Here is a tiny trained network, its code and every weight. The questions are about switching its units off for an input and a class, where a switched-off unit gives its printed mean instead of its output.

import numpy as np


def w(rows, s, z=0):
    codes = np.array(rows[::2]) - 128.0
    scale = np.full(codes.shape[1], s)
    scale[-1] = z or s
    return codes * scale


def f(y):
    return y / 2 * (1 + np.tanh(0.7978845608 * (y + 0.044715 * y**3)))


def log_softmax(a):
    a = a - a.max(-1, keepdims=True)
    return a - np.log(np.exp(a).sum(-1, keepdims=True))


def net(x, mask):
    res = np.array(x, float).reshape(1, 2) / 4 @ E
    y = f(res @ A[0][:, :-1].T + A[0][:, -1])
    res = res + np.where(mask, y, B[0][:, -1]) @ B[0][:, :-1]
    return log_softmax(res[-1] @ U[:, :-1].T + U[:, -1])


A, B = {}, {}
E = w([
[111,103,191,123,224,97,159,127,163],'x0',
[197,76,136,88,95,91,111,252,174],'x1',
],0.012)
A[0] = w([
[192,46,127,136,67,143,84,197,215,255],'neuron 0',
[151,140,146,65,135,66,133,195,198,125],'neuron 1',
[178,160,73,147,63,223,60,169,49,170],'neuron 2',
[129,92,130,159,254,159,159,151,183,81],'neuron 3',
[57,119,230,115,213,151,165,192,120,68],'neuron 4',
[69,131,124,233,156,181,183,113,88,151],'neuron 5',
[34,231,88,152,150,109,204,77,134,164],'neuron 6',
[138,170,78,193,163,158,226,64,115,61],'neuron 7',
[73,158,158,173,125,178,176,76,140,92],'neuron 8',
[145,57,109,77,111,66,119,182,184,115],'neuron 9',
[179,44,182,180,182,92,203,114,145,249],'neuron 10',
[193,115,181,74,82,68,47,111,190,71],'neuron 11',
[136,86,189,164,203,91,200,133,89,157],'neuron 12',
],0.0085,0.0077)
B[0] = w([
[139,163,140,130,167,129,193,139,72,252],'neuron 0',
[180,140,130,132,166,206,125,114,148,189],'neuron 1',
[110,180,224,161,54,172,96,67,99,220],'neuron 2',
[161,146,156,221,39,133,81,83,196,173],'neuron 3',
[199,128,116,178,14,113,152,138,199,176],'neuron 4',
[177,128,103,84,129,174,135,160,96,204],'neuron 5',
[159,122,113,154,175,162,212,97,96,232],'neuron 6',
[209,89,72,162,139,154,139,140,171,179],'neuron 7',
[153,114,104,120,124,181,166,166,166,181],'neuron 8',
[152,134,78,136,111,159,171,153,101,190],'neuron 9',
[135,164,195,145,138,148,104,83,30,226],'neuron 10',
[149,31,1,129,64,142,143,156,234,156],'neuron 11',
[110,203,157,142,124,115,66,127,156,193],'neuron 12',
],0.011,0.012)
U = w([
[215,114,86,128,138,149,186,154,136,92],'0',
[147,183,180,204,7,120,46,78,139,72],'1',
[95,184,202,69,195,114,126,88,38,254],'2',
[85,73,116,125,151,70,64,152,183,93],'3',
[96,67,114,58,118,35,97,112,144,93],'4',
[101,73,101,48,119,63,67,150,178,98],'5',
[156,46,108,102,92,81,97,155,235,102],'6',
],0.011,0.0083)

Each question gives the input, the list of numbers given to net, and the class t.
The units are the neurons (one row each of A and B). Each row of codes is followed by its name. A weight is (code - 128) times the scale printed after its matrix; where a second scale follows, it is the last column's (A, B and U).
mask holds one flag per neuron, in row order. A switched-off neuron (its flag False) gives its mean, the last column of its row in B, instead of its output. The means were averaged over made-up inputs and are rounded, as every weight is.
A unit's drop is (log p(t) with every unit on - log p(t) with that unit switched off) / (log p(t) with every unit on - log p(t) with every unit switched off).
The circuit of an input: a set's keep is (log p(t) with only the set's units on - log p(t) with every unit switched off) / (log p(t) with every unit on - log p(t) with every unit switched off). Starting from the 12 units with the biggest drops (on a tie, the unit counted first), units are removed one at a time, each time the one whose removal leaves the highest keep (on an exact tie, the one counted first), for as long as the keep stays at least 0.8.
units of the circuit, in order: the units of the circuit, biggest drop first
most important unit: the unit with the biggest drop
top k neurons: the k neurons with the biggest drops, biggest first
drop of u: that unit's drop, to one decimal
input [2,-4], class 0: most important unit : neuron 2
input [6,5], class 1: top 2 neurons : (neuron 3; neuron 10)
input [-3,2], class 2: top 2 neurons : (neuron 3; neuron 4)
input [-2,-1], class 2: top 3 neurons : (neuron 3; neuron 4; neuron 11)
input [-1,3], class 2: top 2 neurons : (neuron 4; neuron 7)
input [-3,-2], class 2: top 3 neurons : (neuron 3; neuron 4; neuron 11)
input [-2,-3], class 2: top 3 neurons : (neuron 4; neuron 11; neuron 3)
input [-2,0], class 2: top 2 neurons : (neuron 3; neuron 4)
input [-3,-1], class 2: top 2 neurons : (neuron 3; neuron 4)
input [7,6], class 1: top 3 neurons : (neuron 3; neuron 10; neuron 12)
input [5,-5], class 0: top 2 neurons : (neuron 2; neuron 6)
input [-6,-6], class 0: top 2 neurons : (neuron 6; neuron 7)
input [7,5], class 1: drop of neuron 3 : 0.3
input [4,-2], class 1: units of the circuit, in order : (neuron 0)
input [6,-7], class 0: drop of neuron 6 : 0.4
input [8,7], class 1: drop of neuron 6 : 0.2
